Here is a tiny trained network, its code and every weight. The questions are about switching its units off for an input and a target symbol, where a switched-off unit gives its printed mean instead of its output.

import numpy as np


def w(rows, s, z=0):
    codes = np.array(rows[::2]) - 128.0
    scale = np.full(codes.shape[1], s)
    scale[-1] = z or s
    return codes * scale


def f(y):
    return y / 2 * (1 + np.tanh(0.7978845608 * (y + 0.044715 * y**3)))


def softmax(a):
    e = np.exp(a - a.max(-1, keepdims=True))
    return e / e.sum(-1, keepdims=True)


def log_softmax(a):
    a = a - a.max(-1, keepdims=True)
    return a - np.log(np.exp(a).sum(-1, keepdims=True))


def net(x, mask):
    ids = ['βγεζηλμξπσψω'.index(c) for c in x.split()]
    T = len(ids)
    res = E[ids] + P[:T]
    r = res
    for j in range(3):
        rows = slice(4 * j, 4 * j + 4)
        q, k, v = (r @ M[0][rows].T for M in (Q, K, V))
        z = softmax(np.where(np.tri(T) > 0, q @ k.T / 4**0.5, -1e9)) @ v
        o = O[0][rows]
        res = res + np.where(mask[j], z, o[:, -1]) @ o[:, :-1]
    y = f(res @ A[0][:, :-1].T + A[0][:, -1])
    res = res + np.where(mask[3:7], y, B[0][:, -1]) @ B[0][:, :-1]
    return log_softmax(res[-1] @ U[:, :-1].T + U[:, -1])


Q, K, V, O, A, B = {}, {}, {}, {}, {}, {}
E = w([
[226,160,202],'β',
[178,66,92],'γ',
[126,117,204],'ε',
[68,61,73],'ζ',
[182,68,160],'η',
[126,166,133],'λ',
[205,114,151],'μ',
[169,116,51],'ξ',
[250,200,143],'π',
[94,69,140],'σ',
[117,88,171],'ψ',
[100,12,129],'ω',
],0.016)
P = w([
[84,166,113],'0',
[76,148,94],'1',
[68,173,122],'2',
[64,189,129],'3',
[113,119,96],'4',
[139,99,102],'5',
[39,203,120],'6',
[2,207,115],'7',
[155,137,126],'8',
[135,115,99],'9',
],0.0072)
Q[0] = w([
[3,149,147],'head 0',
[74,222,203],'head 0',
[135,166,47],'head 0',
[138,149,146],'head 0',
[103,173,92],'head 1',
[142,113,108],'head 1',
[139,109,128],'head 1',
[113,156,100],'head 1',
[95,130,129],'head 2',
[76,178,148],'head 2',
[139,140,129],'head 2',
[109,116,116],'head 2',
],0.02)
K[0] = w([
[2,146,148],'head 0',
[87,226,171],'head 0',
[137,168,29],'head 0',
[141,151,137],'head 0',
[146,103,170],'head 1',
[115,156,137],'head 1',
[118,148,125],'head 1',
[139,115,159],'head 1',
[160,122,122],'head 2',
[182,76,92],'head 2',
[116,122,131],'head 2',
[141,139,143],'head 2',
],0.02)
V[0] = w([
[54,193,189],'head 0',
[69,82,125],'head 0',
[92,168,179],'head 0',
[89,87,82],'head 0',
[97,192,115],'head 1',
[174,108,126],'head 1',
[126,84,92],'head 1',
[132,198,36],'head 1',
[245,83,160],'head 2',
[63,92,192],'head 2',
[176,21,108],'head 2',
[160,178,193],'head 2',
],0.011)
O[0] = w([
[83,47,40,135],'head 0',
[216,92,71,154],'head 0',
[87,64,82,112],'head 0',
[216,146,85,188],'head 0',
[82,137,70,194],'head 1',
[115,159,190,94],'head 1',
[232,129,126,134],'head 1',
[130,216,90,247],'head 1',
[153,182,242,3],'head 2',
[120,5,75,66],'head 2',
[254,152,143,65],'head 2',
[31,113,191,64],'head 2',
],0.0094,0.0019)
A[0] = w([
[69,59,46,106],'neuron 0',
[244,168,102,252],'neuron 1',
[33,116,71,33],'neuron 2',
[206,254,212,179],'neuron 3',
],0.0045,0.0027)
B[0] = w([
[241,179,160,206],'neuron 0',
[20,116,155,252],'neuron 1',
[253,155,173,164],'neuron 2',
[61,24,69,218],'neuron 3',
],0.0039,0.0044)
U = w([
[95,116,145,133],'β',
[205,189,136,144],'γ',
[83,47,103,103],'ε',
[162,148,44,145],'ζ',
[168,113,159,104],'η',
[52,143,23,223],'λ',
[150,149,140,72],'μ',
[178,255,78,124],'ξ',
[98,206,109,23],'π',
[131,87,89,2],'σ',
[115,73,103,50],'ψ',
[186,92,125,61],'ω',
],0.0091,0.0049)

Each question gives the input, a string of symbols that net reads in full, and the target symbol t.
The units are the heads (4 rows each of Q, K, V and O) and the neurons (one row each of A and B). Each row of codes is followed by its name. A weight is (code - 128) times the scale printed after its matrix; where a second scale follows, it is the last column's (O, A, B and U).
mask holds one flag per unit, heads first, then neurons. A switched-off unit (its flag False) gives its mean, the last column of its rows in O or B, instead of its output. The means were averaged over made-up inputs and are rounded, as every weight is.
A unit's drop is (log p(t) with every unit on - log p(t) with that unit switched off) / (log p(t) with every unit on - log p(t) with every unit switched off).
The circuit of an input: a set's keep is (log p(t) with only the set's units on - log p(t) with every unit switched off) / (log p(t) with every unit on - log p(t) with every unit switched off). Starting from all 7 units, units are removed one at a time, each time the one whose removal leaves the highest keep (on an exact tie, the one counted first), for as long as the keep stays at least 0.8.
circuit, biggest first: the units of the circuit, biggest drop first
unit that matters most: the unit with the biggest drop
k most important neurons: the k neurons with the biggest drops, biggest first
which heads matter: for each layer, one digit per head in row order, 1 if its drop is at least 0.15 and else 0, layers parted by /
drop when u is switched off: that unit's drop, to one decimal
input ζ ζ ξ, target ξ: unit that matters most => head 0
input ψ λ ε, target ε: circuit, biggest first => (head 0; head 2)
input η η η, target η: which heads matter => 011
input η λ ζ λ λ β π λ ε μ, target λ: which heads matter => 011
input β λ λ λ λ ε, target λ: circuit, biggest first => (head 1; head 0)
input ζ ζ ζ λ ζ λ, target ζ: which heads matter => 101
input β λ β, target β: circuit, biggest first => (head 0; head 2)
input ζ ζ λ λ, target ζ: 2 most important neurons => (neuron 0; neuron 2)
input ε ζ ζ, target ζ: which heads matter => 101
input ε λ π π, target λ: which heads matter => 000
input λ ζ λ ε π, target λ: which heads matter => 001
input λ ζ ξ β λ λ β, target λ: which heads matter => 100
input λ λ ζ, target ζ: which heads matter => 100
input λ ε λ λ ζ λ λ ε ε, target λ: circuit, biggest first => (head 0)
input β β π, target π: which heads matter => 101
input β σ λ ε, target ε: drop when head 0 is switched off => 0.5
input λ λ λ λ λ, target λ: drop when head 1 is switched off => 0.2
input ζ π π λ ω ξ, target ξ: drop when head 0 is switched off => 1.1
